Here is a tiny trained network, its code and every weight. The questions are about switching its units off for an input and a class, where a switched-off unit gives its printed mean instead of its output.

import numpy as np


def w(rows, s, z=0):
    codes = np.array(rows[::2]) - 128.0
    scale = np.full(codes.shape[1], s)
    scale[-1] = z or s
    return codes * scale


def f(y):
    return y / 2 * (1 + np.tanh(0.7978845608 * (y + 0.044715 * y**3)))


def log_softmax(a):
    a = a - a.max(-1, keepdims=True)
    return a - np.log(np.exp(a).sum(-1, keepdims=True))


def net(x, mask):
    res = np.array(x, float).reshape(1, 5) / 4 @ E
    y = f(res @ A[0][:, :-1].T + A[0][:, -1])
    res = res + np.where(mask, y, B[0][:, -1]) @ B[0][:, :-1]
    return log_softmax(res[-1] @ U[:, :-1].T + U[:, -1])


A, B = {}, {}
E = w([
[34,138,170,143,222,150,106,123],'x0',
[154,151,170,57,180,150,187,116],'x1',
[122,25,102,134,153,125,186,103],'x2',
[138,127,124,172,111,252,159,187],'x3',
[120,128,138,115,90,207,100,39],'x4',
],0.015)
A[0] = w([
[197,113,124,98,90,76,111,109,97],'n0',
[119,142,135,121,90,176,119,29,29],'n1',
[110,129,83,186,107,86,99,156,40],'n2',
[141,136,167,86,133,143,162,94,60],'n3',
[149,60,146,145,135,114,153,102,55],'n4',
[109,129,137,93,131,64,90,65,92],'n5',
[122,45,98,165,159,119,167,112,2],'n6',
[151,151,173,101,160,115,190,150,148],'n7',
[137,113,136,149,126,176,142,171,131],'n8',
[49,154,182,157,183,114,123,129,91],'n9',
[152,155,162,85,145,127,182,118,73],'n10',
[152,149,113,114,152,63,113,107,85],'n11',
[102,117,100,193,105,128,91,109,119],'n12',
[169,143,137,158,84,135,161,126,114],'n13',
[126,138,129,145,149,57,181,250,75],'n14',
[90,98,103,177,98,104,88,133,44],'n15',
[146,247,170,136,101,113,76,154,53],'n16',
[185,166,100,106,70,115,179,154,86],'n17',
[149,161,116,160,128,193,139,185,62],'n18',
],0.015,0.0042)
B[0] = w([
[63,147,107,189,132,184,124,167,211],'n0',
[95,138,206,135,28,75,90,73,207],'n1',
[159,199,132,70,143,120,105,149,194],'n2',
[175,174,121,86,116,144,83,137,172],'n3',
[84,86,55,112,197,85,108,67,176],'n4',
[189,86,198,163,158,168,254,185,218],'n5',
[134,135,69,122,162,103,132,60,198],'n6',
[169,134,102,75,96,125,66,159,195],'n7',
[184,103,174,163,195,140,184,127,189],'n8',
[14,165,77,142,99,184,167,178,222],'n9',
[164,171,106,63,131,138,95,161,182],'n10',
[187,99,185,186,168,148,196,164,191],'n11',
[181,132,131,61,95,152,90,179,192],'n12',
[80,174,130,162,139,131,169,144,179],'n13',
[93,136,227,125,36,56,92,49,248],'n14',
[188,174,108,49,110,156,136,149,188],'n15',
[139,61,21,125,206,61,122,13,228],'n16',
[38,167,90,150,120,169,139,164,217],'n17',
[173,78,181,123,181,150,220,137,204],'n18',
],0.0099,0.018)
U = w([
[192,95,186,174,171,149,219,170,102],'0',
[130,109,7,125,193,87,135,31,127],'1',
[93,151,230,133,34,99,108,68,114],'2',
[11,180,70,159,120,187,163,211,114],'3',
[209,191,99,20,120,146,88,207,111],'4',
[128,125,138,141,104,132,135,143,252],'5',
],0.013,0.018)

Each question gives the input, the list of numbers given to net, and the class t.
The units are the neurons (one row each of A and B). Each row of codes is followed by its name. A weight is (code - 128) times the scale printed after its matrix; where a second scale follows, it is the last column's (A, B and U).
mask holds one flag per neuron, in row order. A switched-off neuron (its flag False) gives its mean, the last column of its row in B, instead of its output. The means were averaged over made-up inputs and are rounded, as every weight is.
A unit's drop is (log p(t) with every unit on - log p(t) with that unit switched off) / (log p(t) with every unit on - log p(t) with every unit switched off).
unit that matters most: the unit with the biggest drop
top k neurons: the k neurons with the biggest drops, biggest first
drop when u is switched off: that unit's drop, to one decimal
input [-7,-8,0,-2,0], class 4: top 2 neurons : (n15; n2)
input [6,-6,2,-4,-7], class 2: unit that matters most : n14
input [-1,-3,4,0,-5], class 2: top 2 neurons : (n14; n16)
input [-8,-3,-2,-1,6], class 3: top 3 neurons : (n14; n0; n17)
input [-5,-5,2,-5,-3], class 0: top 4 neurons : (n11; n9; n5; n7)
input [-6,3,-5,5,7], class 2: top 3 neurons : (n1; n9; n5)
input [7,-5,5,8,1], class 0: top 2 neurons : (n8; n18)
input [-8,-5,7,4,1], class 3: top 2 neurons : (n16; n17)
input [-7,2,7,-1,-8], class 2: top 3 neurons : (n14; n16; n9)
input [5,0,-2,7,-7], class 0: top 3 neurons : (n18; n8; n1)
input [-3,6,4,4,6], class 2: top 3 neurons : (n1; n15; n12)
input [2,7,2,-4,-6], class 4: top 2 neurons : (n7; n10)
input [-7,6,8,-3,-2], class 1: top 2 neurons : (n4; n6)
input [8,7,5,-6,3], class 3: unit that matters most : n9
input [5,-1,5,-2,6], class 2: top 3 neurons : (n1; n16; n17)
input [5,7,7,4,3], class 1: drop when n2 is switched off : 0.1
input [-2,5,5,4,8], class 2: drop when n9 is switched off : 0.0
input [5,-2,6,2,5], class 1: drop when n6 is switched off : 0.9
